In the rows, zero is written as 100.
Each row of numbers stands for one node and depends on some of the facts below. Use the named rows to name the rest.

There are 4 kinds of fact about the nodes: Π, Θ, Φ, σ.
Z10 Θ:skedis Φ:vikol σ:skuvuk
Z100 Π:Z844 Z812 Θ:votun Φ:nebres
Z103 Π:Z885 Θ:refi
Z105 Θ:refi Φ:tragim σ:sibagur
Z110 Π:Z979 Θ:munu Φ:vikol
Z117 Π:Z414 Z755 Θ:refi Φ:nebres σ:tralisker
Z118 Θ:munu Φ:nodrol σ:sibagur
Z120 Θ:skedis Φ:nodrol σ:rotra
Z133 Θ:skedis Φ:tragim σ:rotra
Z136 Θ:skedis Φ:vikol σ:sibagur
Z14 Π:Z305 Z216 Θ:munu
Z145 Θ:skevu Φ:nodrol
Z157 Θ:refi Φ:nebres σ:skuvas
Z160 Θ:refi Φ:nebres σ:skuvuk
Z170 Π:Z157 Θ:votun Φ:nebres
Z18 Π:Z356 Θ:munu Φ:vikol σ:tralisker
Z182 Π:Z779 Z229 Z580 Θ:skedis Φ:nebres σ:skuvuk
Z185 Π:Z779 Z856 Θ:votun Φ:nodrol σ:skipleva
Z189 Θ:skevu Φ:nebres σ:skuvas
Z192 Π:Z779 Z649 Θ:skevu
Z206 Π:Z745 Z779 Θ:skedis Φ:tragim σ:skolok
Z209 Π:Z745 Θ:refi
Z216 Π:Z830 Z537 Z580 Θ:stutuk Φ:nodrol
Z217 Π:Z979 Θ:refi
Z219 Θ:refi Φ:nebres σ:sunar
Z22 Π:Z256 Θ:refi Φ:vikol σ:skipleva
Z223 Π:Z692 Θ:skedis Φ:vikol σ:sunar
Z224 Π:Z779 Z458 Z604 Θ:refi Φ:nebres
Z229 Π:Z951 Z604 Θ:skedis Φ:nebres σ:rotra
Z244 Θ:skedis Φ:vikol σ:skuvas
Z249 Π:Z844 Θ:refi Φ:vikol σ:puflufer
Z256 Π:Z745 Θ:skedis Φ:nebres σ:skuvuk
Z262 Π:Z38 Z869 Θ:refi Φ:nebres σ:skuvuk
Z263 Θ:votun Φ:nodrol σ:sibagur
Z265 Π:Z256 Z762 Θ:refi Φ:nebres σ:skolok
Z274 Θ:votun Φ:nodrol σ:tralisker
Z28 Θ:refi Φ:tragim σ:fuvem
Z287 Π:Z510 Θ:munu Φ:nebres σ:rotra
Z29 Θ:skevu Φ:nodrol σ:brifli
Z290 Θ:stutuk Φ:nodrol
Z294 Π:Z229 Θ:skedis Φ:nebres σ:rotra
Z300 Θ:munu Φ:nebres σ:skuvuk
Z302 Π:Z120 Θ:refi Φ:nebres σ:skuvuk
Z304 Θ:skedis
Z305 Θ:refi Φ:nodrol
Z31 Π:Z576 Θ:refi Φ:nebres
Z316 Θ:votun Φ:tragim σ:skuvas
Z318 Π:Z779 Θ:skevu Φ:vikol σ:puflufer
Z321 Θ:refi Φ:nebres σ:skuvas
Z328 Θ:munu Φ:nebres σ:sunar
Z330 Θ:refi Φ:nodrol σ:tralisker
Z34 Θ:votun Φ:nebres σ:skuvuk
Z340 Θ:skevu Φ:nebres σ:sibagur
Z343 Π:Z510 Θ:skedis Φ:nebres σ:fuvem
Z353 Π:Z979 Z779 Θ:refi
Z356 Π:Z710 Θ:skedis Φ:vikol σ:skuvas
Z359 Π:Z745 Θ:votun
Z367 Π:Z779 Θ:stutuk Φ:nodrol σ:skolok
Z37 Θ:skevu Φ:nebres
Z370 Θ:skedis Φ:nebres σ:sunar
Z374 Θ:skedis Φ:nebres σ:rotra
Z38 Π:Z779 Z554 Θ:refi Φ:nodrol σ:puflufer
Z383 Θ:stutuk
Z389 Θ:stutuk Φ:nebres σ:skuvas
Z396 Π:Z547 Θ:refi Φ:nebres
Z397 Π:Z182 Z229 Θ:refi Φ:vikol σ:skuvuk
Z4 Θ:skevu Φ:nebres σ:fuvem
Z404 Θ:skevu
Z414 Π:Z779 Θ:munu
Z425 Θ:refi Φ:nodrol
Z433 Θ:skedis Φ:tragim σ:skuvas
Z44 Θ:refi Φ:nebres σ:skuvuk
Z447 Θ:refi Φ:nebres σ:fuvem
Z453 Θ:skevu Φ:vikol σ:brifli
Z455 Θ:skedis Φ:tragim
Z458 Θ:votun Φ:vikol
Z461 Π:Z425 Θ:skevu Φ:tragim σ:brifli
Z462 Θ:munu Φ:nebres σ:rotra
Z480 Π:Z318 Θ:skevu Φ:vikol σ:skipleva
Z496 Θ:refi Φ:nebres σ:skolok
Z5 Θ:refi Φ:tragim σ:skolok
Z51 Π:Z733 Θ:munu Φ:nebres σ:tralisker
Z510 Θ:skevu Φ:nebres σ:rotra
Z512 Π:Z847 Z44 Θ:votun Φ:nebres σ:sunar
Z513 Θ:skedis Φ:nebres σ:skuvas
Z53 Θ:refi Φ:nebres σ:skipleva
Z530 Π:Z206 Θ:refi Φ:nebres
Z533 Θ:skedis Φ:nebres σ:skuvuk
Z537 Π:Z692 Θ:skedis Φ:nebres σ:skuvuk
Z54 Π:Z145 Z576 Z779 Θ:refi Φ:nebres σ:brifli
Z544 Θ:votun Φ:nebres σ:tralisker
Z547 Π:Z779 Θ:refi Φ:tragim σ:skuvuk
Z554 Π:Z979 Z145 Z779 Θ:skevu Φ:nodrol σ:puflufer
Z558 Θ:stutuk Φ:nebres σ:skipleva
Z559 Π:Z63 Θ:refi
Z561 Π:Z807 Θ:stutuk Φ:nebres σ:tralisker
Z567 Θ:skedis Φ:nebres σ:fuvem
Z57 Θ:skevu Φ:nebres σ:fuvem
Z576 Θ:refi Φ:nodrol σ:fuvem
Z577 Π:Z510 Θ:refi Φ:nebres σ:sunar
Z580 Θ:refi Φ:nebres σ:skuvuk
Z583 Θ:votun Φ:nodrol
Z587 Θ:munu Φ:nodrol σ:skuvas
Z588 Π:Z779 Θ:votun Φ:nodrol σ:sibagur
Z596 Π:Z692 Z458 Θ:votun Φ:nebres σ:skolok
Z597 Θ:stutuk Φ:nebres σ:skuvuk
Z602 Π:Z979 Z856 Θ:skedis Φ:nebres σ:skolok
Z604 Π:Z779 Θ:refi Φ:nebres σ:rotra
Z621 Π:Z710 Z537 Θ:munu Φ:nodrol σ:fuvem
Z63 Π:Z229 Θ:stutuk Φ:nebres σ:skuvuk
Z638 Θ:refi Φ:nodrol σ:skolok
Z649 Π:Z979 Θ:votun Φ:nebres σ:sibagur
Z662 Π:Z63 Z356 Z554 Z4 Θ:skedis Φ:tragim σ:sunar
Z666 Θ:votun Φ:nebres
Z667 Π:Z779 Θ:stutuk Φ:nebres σ:skuvuk
Z683 Π:Z745 Θ:refi Φ:nebres σ:skuvas
Z690 Θ:refi Φ:nodrol σ:rotra
Z692 Π:Z779 Θ:refi Φ:nebres σ:sunar
Z702 Π:Z885 Z779 Θ:refi Φ:nodrol σ:skolok
Z703 Θ:skedis Φ:nebres
Z710 Θ:skedis Φ:nebres σ:skolok
Z718 Π:Z209 Θ:stutuk Φ:nebres σ:skuvas
Z733 Π:Z979 Θ:munu Φ:nebres σ:rotra
Z734 Π:Z779 Θ:munu Φ:nebres
Z735 Π:Z779 Θ:skevu Φ:nebres σ:tralisker
Z745 Θ:skedis Φ:nebres σ:skipleva
Z746 Π:Z667 Z370 Θ:skevu Φ:nodrol
Z749 Θ:refi Φ:vikol
Z755 Π:Z38 Z4 Θ:refi
Z757 Θ:refi Φ:nebres σ:skolok
Z762 Π:Z779 Θ:refi Φ:vikol σ:sibagur
Z763 Π:Z321 Θ:skedis Φ:nodrol
Z765 Θ:skedis Φ:vikol σ:puflufer
Z779 Θ:refi Φ:nebres σ:sibagur
Z793 Π:Z830 Z596 Θ:skedis Φ:vikol σ:rotra
Z798 Π:Z862 Z145 Θ:votun
Z799 Π:Z145 Z537 Z44 Θ:skedis
Z807 Θ:skevu
Z812 Π:Z951 Θ:stutuk Φ:nebres σ:skolok
Z822 Θ:refi Φ:tragim
Z824 Π:Z38 Θ:skedis Φ:nebres σ:brifli
Z828 Π:Z414 Θ:refi
Z829 Θ:munu Φ:nodrol σ:skolok
Z830 Π:Z779 Θ:refi Φ:nebres σ:sibagur
Z844 Θ:refi Φ:nebres σ:brifli
Z847 Θ:skedis Φ:vikol σ:sunar
Z854 Θ:munu Φ:nodrol σ:brifli
Z856 Π:Z951 Θ:refi Φ:nebres σ:brifli
Z862 Θ:skedis Φ:nebres
Z865 Θ:refi Φ:tragim σ:brifli
Z866 Θ:votun Φ:nebres σ:skolok
Z867 Π:Z397 Z757 Z537 Θ:skevu Φ:vikol σ:sunar
Z869 Θ:munu Φ:nebres σ:skipleva
Z88 Θ:refi
Z883 Θ:refi Φ:nodrol σ:skipleva
Z885 Π:Z145 Z779 Θ:refi Φ:nebres σ:sunar
Z887 Π:Z170 Θ:refi Φ:nodrol σ:tralisker
Z898 Θ:stutuk Φ:nodrol σ:skuvuk
Z9 Θ:skevu Φ:nebres σ:skuvuk
Z907 Θ:votun Φ:nodrol σ:puflufer
Z910 Π:Z596 Θ:skevu
Z919 Θ:votun Φ:nodrol σ:skolok
Z939 Π:Z666 Θ:refi
Z94 Π:Z157 Z577 Θ:stutuk Φ:vikol σ:fuvem
Z949 Π:Z244 Z537 Θ:refi Φ:nodrol
Z951 Π:Z38 Θ:skedis Φ:vikol σ:skuvas
Z957 Π:Z951 Z145 Z692 Z762 Θ:refi Φ:nebres σ:skipleva
Z965 Π:Z262 Z580 Θ:skevu Φ:nebres σ:puflufer
Z968 Π:Z209 Θ:refi Φ:nodrol
Z978 Π:Z512 Z580 Θ:munu Φ:nebres σ:skipleva
Z979 Π:Z145 Z779 Θ:skedis Φ:nodrol σ:puflufer
Z985 Π:Z869 Z745 Z734 Θ:skevu
Z987 Θ:refi Φ:nodrol σ:sunar
Z993 Θ:skevu Φ:nodrol σ:skolok

Some nodes and their rows:
92; 105; 77; 74; 92; 105; 70; 113; 112; 101; 105; 120; 75; 84; 86; 111; 95; 97; 92; 94; 85; 83; 95; 97; 103; 112; 105; 149; 104; 88; 113; 72; 99; 98; 82; 134; 97; 86; 106; 102; 87; 98; 88; 87; 105: Z968
112; 105; 79; 77; 97; 94; 77; 113; 99; 114; 108; 94; 94; 81; 115; 116; 113; 102; 103; 95; 106; 72; 100; 91; 118; 108; 94; 131; 97; 95; 126; 100; 88; 109; 90; 140; 97; 84; 121; 83; 114; 94; 85; 88; 122: Z14
115; 103; 82; 81; 84; 93; 66; 110; 101; 98; 98; 104; 95; 93; 115; 91; 113; 95; 82; 97; 100; 84; 116; 99; 111; 91; 100; 120; 110; 85; 117; 103; 89; 105; 78; 133; 105; 82; 106; 97; 111; 94; 89; 113; 125: Z316
101; 106; 73; 78; 87; 96; 75; 100; 114; 99; 104; 117; 81; 76; 99; 113; 95; 82; 84; 103; 100; 82; 95; 103; 97; 105; 105; 142; 106; 78; 115; 85; 98; 101; 76; 131; 104; 84; 106; 102; 89; 94; 94; 92; 103: Z209
108; 111; 69; 94; 90; 94; 61; 101; 93; 103; 104; 112; 108; 81; 106; 108; 129; 86; 89; 93; 107; 90; 111; 99; 101; 89; 93; 130; 93; 72; 120; 78; 110; 114; 90; 121; 100; 86; 84; 108; 106; 119; 100; 102; 124: Z710
99; 103; 80; 87; 95; 92; 75; 105; 125; 100; 102; 115; 96; 87; 111; 104; 113; 81; 77; 108; 108; 81; 101; 108; 100; 94; 113; 141; 100; 77; 122; 77; 100; 104; 81; 118; 113; 92; 89; 102; 104; 101; 87; 103; 107: Z844
96; 98; 88; 89; 77; 103; 72; 100; 102; 121; 89; 109; 92; 97; 91; 101; 108; 90; 98; 97; 102; 85; 99; 103; 111; 104; 93; 138; 90; 86; 126; 104; 98; 115; 89; 137; 95; 103; 85; 93; 91; 110; 92; 92; 112: Z867
86; 98; 80; 91; 83; 89; 76; 106; 112; 119; 95; 111; 79; 90; 99; 113; 122; 92; 91; 104; 101; 79; 104; 102; 114; 103; 114; 140; 100; 91; 127; 93; 104; 112; 81; 137; 99; 96; 96; 94; 91; 100; 90; 88; 116: Z957
99; 105; 84; 88; 90; 96; 67; 107; 115; 102; 97; 115; 90; 87; 107; 95; 102; 95; 83; 100; 109; 90; 110; 113; 100; 96; 107; 131; 104; 92; 120; 89; 102; 99; 75; 127; 104; 90; 88; 97; 98; 107; 93; 104; 117: Z447
103; 106; 79; 75; 93; 105; 73; 113; 94; 110; 113; 108; 93; 92; 82; 119; 110; 96; 106; 83; 94; 80; 102; 101; 120; 110; 91; 137; 90; 91; 122; 81; 90; 111; 99; 142; 90; 83; 100; 90; 105; 116; 88; 82; 117: Z588
95; 108; 80; 76; 103; 103; 75; 110; 110; 103; 111; 120; 100; 95; 75; 109; 108; 84; 89; 92; 103; 84; 97; 109; 103; 102; 104; 142; 90; 79; 116; 64; 96; 106; 92; 120; 106; 87; 92; 102; 98; 119; 91; 88; 113: Z576
95; 100; 67; 86; 85; 95; 75; 104; 110; 103; 100; 113; 79; 80; 100; 112; 98; 89; 80; 102; 92; 82; 102; 98; 104; 109; 112; 141; 110; 86; 118; 92; 102; 102; 77; 138; 101; 87; 94; 98; 86; 97; 93; 91; 110: Z22
103; 102; 85; 94; 84; 100; 69; 104; 106; 105; 94; 106; 94; 91; 114; 93; 96; 101; 91; 91; 100; 88; 111; 109; 111; 98; 91; 131; 102; 90; 127; 103; 100; 103; 82; 136; 97; 92; 77; 91; 103; 106; 88; 105; 112: Z561
103; 101; 85; 83; 82; 100; 76; 91; 111; 107; 94; 116; 98; 97; 95; 101; 114; 75; 86; 98; 108; 85; 98; 112; 105; 91; 93; 131; 93; 65; 123; 90; 99; 112; 89; 128; 103; 94; 78; 100; 101; 110; 92; 101; 104: Z4
92; 102; 81; 85; 95; 92; 76; 105; 116; 115; 99; 113; 88; 87; 95; 111; 110; 86; 93; 103; 110; 78; 94; 103; 103; 101; 105; 141; 95; 85; 120; 86; 100; 109; 83; 125; 103; 94; 107; 98; 93; 100; 92; 87; 110: Z755
98; 101; 90; 82; 80; 101; 67; 100; 109; 99; 85; 117; 94; 96; 110; 82; 105; 94; 87; 98; 97; 89; 102; 103; 99; 95; 91; 124; 103; 80; 113; 94; 101; 104; 81; 127; 103; 96; 84; 100; 101; 95; 92; 103; 110: Z189
114; 105; 72; 75; 99; 94; 77; 104; 107; 104; 108; 104; 102; 87; 100; 115; 114; 79; 94; 97; 109; 73; 96; 96; 112; 97; 95; 130; 96; 75; 119; 90; 90; 110; 88; 130; 104; 84; 107; 97; 111; 101; 88; 97; 108: Z458
111; 101; 75; 83; 92; 91; 76; 113; 98; 109; 109; 95; 92; 83; 120; 116; 124; 100; 94; 94; 102; 72; 109; 97; 124; 103; 99; 127; 101; 97; 129; 98; 90; 112; 90; 144; 94; 82; 108; 82; 117; 97; 85; 94; 121: Z978
90; 100; 79; 85; 97; 92; 72; 106; 112; 113; 98; 110; 83; 89; 93; 106; 105; 93; 96; 101; 109; 79; 106; 106; 104; 98; 104; 133; 103; 92; 121; 96; 100; 104; 76; 130; 102; 92; 100; 98; 91; 105; 96; 93; 113: Z249
88; 99; 93; 77; 88; 105; 70; 108; 113; 115; 96; 116; 83; 101; 81; 103; 104; 96; 107; 93; 88; 75; 91; 93; 111; 107; 88; 146; 90; 82; 117; 83; 96; 110; 96; 131; 95; 98; 94; 102; 93; 101; 86; 86; 100: Z746

Rows to name:
No name comes twice in this set of rows, the named rows included.
91; 99; 82; 94; 80; 92; 74; 108; 119; 117; 94; 111; 83; 90; 111; 111; 124; 88; 86; 108; 100; 78; 100; 101; 111; 106; 116; 143; 99; 89; 128; 84; 98; 112; 85; 134; 103; 98; 97; 93; 94; 97; 84; 93; 114	Z54
99; 100; 86; 88; 90; 100; 71; 107; 113; 103; 91; 109; 99; 95; 113; 88; 91; 95; 86; 101; 95; 81; 101; 100; 101; 101; 91; 142; 100; 82; 115; 95; 97; 104; 83; 122; 105; 101; 81; 101; 99; 96; 84; 105; 99	Z453
89; 106; 88; 87; 107; 102; 66; 122; 111; 106; 104; 113; 98; 95; 89; 95; 93; 111; 93; 90; 97; 89; 114; 113; 105; 108; 103; 140; 96; 104; 120; 74; 101; 98; 87; 120; 101; 95; 82; 96; 96; 120; 85; 92; 120	Z887
114; 106; 81; 76; 99; 94; 69; 109; 112; 97; 107; 105; 94; 85; 123; 100; 105; 96; 94; 95; 107; 80; 108; 104; 108; 92; 90; 121; 105; 89; 119; 95; 94; 99; 78; 130; 102; 80; 103; 95; 114; 95; 85; 109; 108	Z666
102; 101; 82; 87; 91; 98; 71; 103; 108; 99; 97; 109; 93; 94; 116; 93; 101; 98; 91; 94; 100; 81; 108; 104; 108; 96; 85; 126; 106; 84; 121; 102; 100; 104; 81; 131; 101; 89; 80; 96; 106; 100; 90; 108; 104	Z558
104; 105; 81; 71; 112; 104; 69; 120; 103; 100; 115; 106; 93; 89; 95; 102; 94; 110; 106; 83; 98; 76; 107; 100; 111; 104; 83; 129; 100; 92; 116; 86; 94; 97; 89; 129; 95; 81; 102; 95; 109; 107; 89; 95; 111	Z907
97; 102; 86; 71; 102; 107; 79; 102; 117; 104; 108; 119; 102; 104; 74; 108; 108; 72; 97; 91; 101; 74; 86; 101; 103; 95; 85; 141; 87; 60; 112; 68; 95; 111; 99; 116; 105; 91; 86; 108; 102; 113; 87; 93; 92	Z145
98; 102; 75; 89; 75; 95; 76; 98; 105; 107; 98; 116; 86; 86; 94; 111; 114; 82; 79; 100; 101; 90; 105; 110; 107; 102; 115; 137; 102; 84; 127; 86; 101; 109; 80; 139; 101; 88; 88; 95; 92; 109; 94; 91; 120	Z262
94; 101; 80; 88; 97; 91; 72; 107; 118; 101; 100; 113; 88; 87; 112; 99; 104; 96; 88; 102; 107; 83; 112; 109; 101; 96; 107; 129; 108; 92; 120; 90; 102; 99; 74; 124; 106; 90; 86; 99; 98; 104; 92; 103; 113	Z53
108; 118; 82; 81; 99; 106; 48; 117; 96; 97; 107; 114; 105; 81; 97; 98; 103; 103; 103; 85; 96; 91; 106; 91; 95; 98; 83; 138; 92; 83; 109; 66; 109; 101; 90; 110; 97; 85; 102; 110; 103; 115; 91; 100; 119	Z120
92; 95; 80; 90; 84; 101; 78; 99; 104; 115; 92; 110; 88; 96; 94; 106; 110; 86; 93; 101; 96; 77; 95; 96; 108; 103; 91; 141; 98; 77; 123; 101; 97; 113; 89; 135; 98; 101; 83; 98; 93; 105; 91; 93; 103	Z480
103; 113; 75; 92; 101; 95; 53; 111; 103; 107; 103; 106; 96; 72; 115; 103; 105; 106; 104; 95; 107; 82; 106; 86; 94; 97; 82; 138; 98; 89; 116; 86; 110; 103; 80; 115; 99; 88; 106; 107; 99; 102; 92; 103; 111	Z304
102; 107; 71; 100; 79; 94; 60; 109; 106; 113; 99; 108; 90; 78; 120; 117; 133; 91; 96; 101; 98; 77; 101; 86; 107; 101; 98; 147; 93; 80; 125; 80; 109; 117; 89; 126; 96; 94; 99; 103; 101; 103; 85; 101; 116	Z824
97; 103; 79; 76; 96; 103; 77; 116; 100; 111; 112; 103; 94; 90; 91; 116; 113; 101; 104; 89; 90; 72; 100; 93; 121; 113; 92; 141; 93; 91; 120; 83; 91; 112; 100; 139; 92; 86; 100; 90; 106; 106; 85; 83; 116	Z185

The same nodes again, as new rows of numbers:
Some rows with their names:
93; 96; 88; 112; 103; 93; 97; 88; 98; 105; 99; 98; 96; 76: Z262
100; 106; 110; 101; 99; 86; 113; 101; 107; 102; 99; 91; 115; 91: Z105
93; 87; 103; 109; 96; 88; 106; 94; 105; 98; 88; 81; 104; 90: Z458
93; 94; 88; 105; 103; 94; 99; 103; 92; 103; 110; 93; 96; 73: Z117
88; 85; 74; 102; 97; 89; 105; 91; 107; 106; 106; 85; 106; 109: Z414
94; 86; 80; 84; 99; 92; 92; 107; 104; 104; 102; 96; 103; 68: Z949
94; 95; 92; 104; 102; 94; 104; 84; 102; 107; 91; 90; 94; 84: Z547
110; 112; 118; 102; 101; 120; 102; 104; 100; 96; 104; 118; 83; 138: Z513
100; 105; 114; 99; 96; 90; 114; 95; 106; 107; 104; 88; 106; 80: Z316
103; 103; 109; 108; 89; 81; 110; 97; 99; 105; 107; 100; 110; 88: Z321
101; 106; 94; 98; 98; 86; 104; 101; 106; 104; 104; 84; 112; 91: Z88
111; 115; 124; 98; 102; 128; 105; 104; 108; 97; 100; 110; 82; 144: Z433
98; 105; 105; 110; 95; 82; 98; 92; 105; 109; 101; 98; 109; 84: Z34
90; 93; 77; 107; 104; 102; 100; 96; 98; 105; 102; 100; 105; 61: Z957
102; 95; 90; 106; 103; 91; 105; 84; 93; 106; 99; 83; 113; 111: Z209
98; 86; 86; 88; 90; 83; 94; 103; 100; 100; 94; 97; 104; 89: Z305
93; 98; 77; 101; 104; 94; 103; 96; 99; 101; 103; 85; 101; 82: Z103
87; 86; 83; 108; 97; 90; 110; 96; 102; 105; 107; 98; 110; 98: Z733
110; 114; 115; 104; 103; 120; 100; 108; 104; 93; 105; 122; 88; 142: Z374
93; 111; 128; 94; 112; 127; 96; 113; 90; 85; 90; 97; 87; 89: Z867

Name these rows:
No name comes twice in this set of rows, the named rows included.
89; 93; 100; 106; 102; 98; 102; 92; 112; 104; 90; 90; 90; 75	Z397
101; 91; 98; 108; 105; 106; 106; 90; 100; 108; 95; 89; 115; 77	Z22
99; 111; 116; 103; 100; 110; 91; 96; 82; 87; 84; 106; 82; 118	Z4
103; 101; 97; 106; 104; 120; 94; 104; 97; 89; 95; 113; 81; 150	Z862
99; 107; 87; 94; 114; 131; 93; 108; 104; 92; 100; 109; 78; 132	Z799
111; 88; 83; 109; 105; 94; 112; 87; 98; 104; 111; 101; 97; 78	Z718
107; 78; 68; 87; 101; 96; 98; 94; 101; 105; 103; 103; 89; 72	Z367
106; 98; 105; 100; 115; 137; 101; 95; 95; 97; 94; 105; 77; 147	Z206
107; 125; 135; 103; 95; 101; 95; 102; 87; 88; 89; 109; 100; 124	Z510
114; 105; 103; 82; 105; 126; 86; 117; 104; 99; 101; 120; 97; 137	Z763
91; 82; 81; 113; 91; 86; 107; 87; 101; 106; 100; 97; 116; 110	Z869
106; 83; 92; 87; 103; 92; 94; 95; 87; 110; 103; 96; 116; 86	Z968
96; 84; 90; 109; 90; 72; 110; 80; 93; 91; 88; 98; 109; 114	Z779
96; 108; 117; 100; 109; 120; 88; 105; 72; 88; 97; 102; 85; 108	Z735

